Below are the code and all the weights of a small trained network. Each question names an input and a class and asks about switching units off, where a switched-off unit gives its printed mean instead of its output.

import numpy as np


def w(rows, s, z=0):
    codes = np.array(rows[::2]) - 128.0
    scale = np.full(codes.shape[1], s)
    scale[-1] = z or s
    return codes * scale


def norm(h):
    return h / np.sqrt((h * h).mean(-1, keepdims=True) + 1e-5)


def f(y):
    return y / 2 * (1 + np.tanh(0.7978845608 * (y + 0.044715 * y**3)))


def log_softmax(a):
    a = a - a.max(-1, keepdims=True)
    return a - np.log(np.exp(a).sum(-1, keepdims=True))


def net(x, mask):
    res = np.array(x, float).reshape(1, 6) / 4 @ E
    u = 0
    for l in range(4):
        y = f(norm(res) @ A[l][:, :-1].T + A[l][:, -1])
        res = res + np.where(mask[u : u + 3], y, B[l][:, -1]) @ B[l][:, :-1]
        u += 3
    return log_softmax(norm(res)[-1] @ U[:, :-1].T + U[:, -1])


A, B = {}, {}
E = w([
[192,191,87],'x0',
[58,95,42],'x1',
[103,213,184],'x2',
[137,186,145],'x3',
[3,166,124],'x4',
[127,123,52],'x5',
],0.006)
A[0] = w([
[151,19,2,1],'L0N1',
[115,22,94,202],'L0N2',
[128,190,6,236],'L0N3',
],0.0045,0.00098)
B[0] = w([
[120,198,145,244],'L0N1',
[111,37,14,224],'L0N2',
[149,254,113,255],'L0N3',
],0.0084,0.0014)
A[1] = w([
[178,158,57,195],'L1N1',
[170,164,161,125],'L1N2',
[12,254,189,2],'L1N3',
],0.0085,0.00056)
B[1] = w([
[100,192,216,190],'L1N1',
[92,62,88,157],'L1N2',
[132,161,255,254],'L1N3',
],0.0068,0.0044)
A[2] = w([
[195,168,186,1],'L2N1',
[22,85,140,58],'L2N2',
[175,1,239,65],'L2N3',
],0.0059,0.00072)
B[2] = w([
[98,250,118,203],'L2N1',
[254,216,55,174],'L2N2',
[98,38,248,254],'L2N3',
],0.0065,0.002)
A[3] = w([
[85,141,181,193],'L3N1',
[37,100,2,197],'L3N2',
[178,80,57,2],'L3N3',
],0.0083,0.00095)
B[3] = w([
[2,230,15,201],'L3N1',
[111,179,56,254],'L3N2',
[135,87,90,156],'L3N3',
],0.0082,0.003)
U = w([
[90,172,140,178],'0',
[131,151,149,151],'1',
[109,140,127,255],'2',
[180,166,108,51],'3',
[141,120,194,18],'4',
[146,40,165,214],'5',
[77,124,5,134],'6',
[109,145,96,44],'7',
],0.016,0.0029)

Each question gives the input, the list of numbers given to net, and the class t.
The units are the neurons (one row each of A and B). Each row of codes is followed by its name. A weight is (code - 128) times the scale printed after its matrix; where a second scale follows, it is the last column's (A, B and U).
mask holds one flag per neuron, layer by layer. A switched-off neuron (its flag False) gives its mean, the last column of its row in B, instead of its output. The means were averaged over made-up inputs and are rounded, as every weight is.
A unit's drop is (log p(t) with every unit on - log p(t) with that unit switched off) / (log p(t) with every unit on - log p(t) with every unit switched off).
The circuit of an input: a set's keep is (log p(t) with only the set's units on - log p(t) with every unit switched off) / (log p(t) with every unit on - log p(t) with every unit switched off). Starting from all 12 units, units are removed one at a time, each time the one whose removal leaves the highest keep (on an exact tie, the one counted first), for as long as the keep stays at least 0.8.
circuit, biggest first: the units of the circuit, biggest drop first
top k neurons: the k neurons with the biggest drops, biggest first
k most important neurons of layer l: the k neurons of layer l with the biggest drops, biggest first
drop when u is switched off: that unit's drop, to one decimal
input [-2,2,-1,1,-3,-1], class 5: top 2 neurons : [L0N3 L3N1]
input [-7,7,-4,-2,2,-8], class 6: circuit, biggest first : [L1N3 L2N2]
input [-3,-7,1,-5,-2,0], class 5: circuit, biggest first : [L1N3 L1N1 L0N3]
input [-7,-3,-5,7,5,3], class 6: top 2 neurons : [L0N3 L0N1]
input [-5,-8,-2,-4,4,-4], class 5: top 2 neurons : [L0N3 L2N3]
input [-2,1,0,2,-8,0], class 5: top neuron : [L1N3]
input [-8,0,-4,-1,2,1], class 6: top 2 neurons : [L1N3 L3N2]
input [3,-6,1,-1,-7,0], class 5: 2 most important neurons of layer 1 : [L1N2 L1N3]
input [3,-8,1,-8,-8,3], class 5: drop when L3N2 is switched off : 0.1
input [-7,3,4,6,-7,-4], class 5: drop when L0N1 is switched off : 0.2
input [-2,-8,-3,3,-4,-1], class 5: drop when L2N1 is switched off : -0.1
input [-5,-5,-5,3,7,6], class 6: drop when L0N3 is switched off : 0.1
